Below is a small trained network, with its code and all its weights. Each question gives an input and a class and asks what happens when units are switched off, that is, made to give their printed mean instead of their output.

import numpy as np


def w(rows, s, z=0):
    codes = np.array(rows[::2]) - 128.0
    scale = np.full(codes.shape[1], s)
    scale[-1] = z or s
    return codes * scale


def f(y):
    return y / 2 * (1 + np.tanh(0.7978845608 * (y + 0.044715 * y**3)))


def log_softmax(a):
    a = a - a.max(-1, keepdims=True)
    return a - np.log(np.exp(a).sum(-1, keepdims=True))


def net(x, mask):
    res = np.array(x, float).reshape(1, 4) / 4 @ E
    y = f(res @ A[0][:, :-1].T + A[0][:, -1])
    res = res + np.where(mask, y, B[0][:, -1]) @ B[0][:, :-1]
    return log_softmax(res[-1] @ U[:, :-1].T + U[:, -1])


A, B = {}, {}
E = w([
[98,192,89,84,167],'x0',
[140,42,204,126,253],'x1',
[182,131,93,88,121],'x2',
[226,153,180,222,123],'x3',
],0.0051)
A[0] = w([
[151,123,98,109,141,206],'n1',
[128,131,147,144,140,157],'n2',
[155,114,131,110,156,254],'n3',
[137,123,116,108,136,201],'n4',
[63,60,151,98,139,183],'n5',
[127,130,134,128,127,114],'n6',
[122,116,163,138,154,202],'n7',
[37,47,133,93,130,177],'n8',
[164,150,136,172,60,219],'n9',
[110,125,118,125,126,171],'n10',
[135,122,154,130,145,217],'n11',
[100,156,101,112,116,178],'n12',
[122,134,123,131,126,128],'n13',
[164,100,248,189,212,195],'n14',
[74,187,70,99,108,212],'n15',
[159,150,135,172,66,206],'n16',
[146,122,114,120,138,181],'n17',
[236,104,75,48,167,221],'n18',
[116,124,128,121,125,149],'n19',
[126,124,150,135,138,158],'n20',
[159,141,129,170,68,210],'n21',
[128,130,141,126,128,135],'n22',
[129,129,127,130,127,117],'n23',
[146,110,217,173,196,198],'n24',
[152,141,131,164,79,206],'n25',
[129,142,136,140,118,114],'n26',
[39,222,10,86,79,188],'n27',
[111,118,130,123,126,142],'n28',
[165,139,128,173,58,213],'n29',
],0.012,0.0011)
B[0] = w([
[150,147,106,129,130,137],'n1',
[117,112,143,125,140,137],'n2',
[156,111,99,141,137,148],'n3',
[142,140,106,133,122,135],'n4',
[90,85,92,150,72,170],'n5',
[127,127,130,130,128,127],'n6',
[119,97,124,148,145,153],'n7',
[57,87,80,126,52,180],'n8',
[163,100,197,107,81,178],'n9',
[115,136,120,125,121,133],'n10',
[125,101,126,129,146,146],'n11',
[110,163,131,131,129,149],'n12',
[123,132,132,125,127,128],'n13',
[90,72,183,171,236,255],'n14',
[83,198,149,127,138,188],'n15',
[161,109,190,117,80,173],'n16',
[143,131,117,127,132,133],'n17',
[214,152,53,99,155,166],'n18',
[122,133,120,131,120,130],'n19',
[120,113,132,133,138,137],'n20',
[164,110,188,116,87,169],'n21',
[124,121,130,126,132,129],'n22',
[127,128,131,126,128,127],'n23',
[106,77,160,163,206,218],'n24',
[155,115,177,118,94,160],'n25',
[124,125,144,122,119,130],'n26',
[56,252,194,142,168,247],'n27',
[117,127,121,130,119,131],'n28',
[172,105,197,111,86,176],'n29',
],0.043,0.0071)
U = w([
[73,254,140,119,150,253],'0',
[230,113,211,79,25,22],'1',
[128,69,143,203,252,56],'2',
[97,93,49,130,24,58],'3',
[254,146,36,59,148,160],'4',
],0.0046,0.00042)

Each question gives the input, the list of numbers given to net, and the class t.
The units are the neurons (one row each of A and B). Each row of codes is followed by its name. A weight is (code - 128) times the scale printed after its matrix; where a second scale follows, it is the last column's (A, B and U).
mask holds one flag per neuron, in row order. A switched-off neuron (its flag False) gives its mean, the last column of its row in B, instead of its output. The means were averaged over made-up inputs and are rounded, as every weight is.
A unit's drop is (log p(t) with every unit on - log p(t) with that unit switched off) / (log p(t) with every unit on - log p(t) with every unit switched off).
The circuit of an input: a set's keep is (log p(t) with only the set's units on - log p(t) with every unit switched off) / (log p(t) with every unit on - log p(t) with every unit switched off). Starting from the 12 units with the biggest drops (on a tie, the unit counted first), units are removed one at a time, each time the one whose removal leaves the highest keep (on an exact tie, the one counted first), for as long as the keep stays at least 0.8.
units of the circuit, in order: the units of the circuit, biggest drop first
k most important neurons: the k neurons with the biggest drops, biggest first
drop of u: that unit's drop, to one decimal
input [1,4,5,-3], class 4: units of the circuit, in order : (n18, n14, n27)
input [-5,-2,-7,-1], class 1: most important neuron : (n14)
input [4,7,4,-5], class 3: units of the circuit, in order : (n8, n5)
input [5,-1,-2,4], class 1: units of the circuit, in order : (n14, n27)
input [1,4,-4,-4], class 3: units of the circuit, in order : (n8, n5)
input [-7,-1,7,-8], class 3: units of the circuit, in order : (n8, n14)
input [-8,-8,2,-4], class 1: 2 most important neurons : (n29, n9)
input [-5,6,-6,-7], class 3: 3 most important neurons : (n8, n5, n27)
input [-3,-3,-6,-6], class 0: drop of n27 : 0.2
input [-8,-6,-7,-7], class 0: drop of n27 : 0.6
input [3,1,4,0], class 4: drop of n27 : 0.2
input [1,3,5,-3], class 4: drop of n27 : 0.1
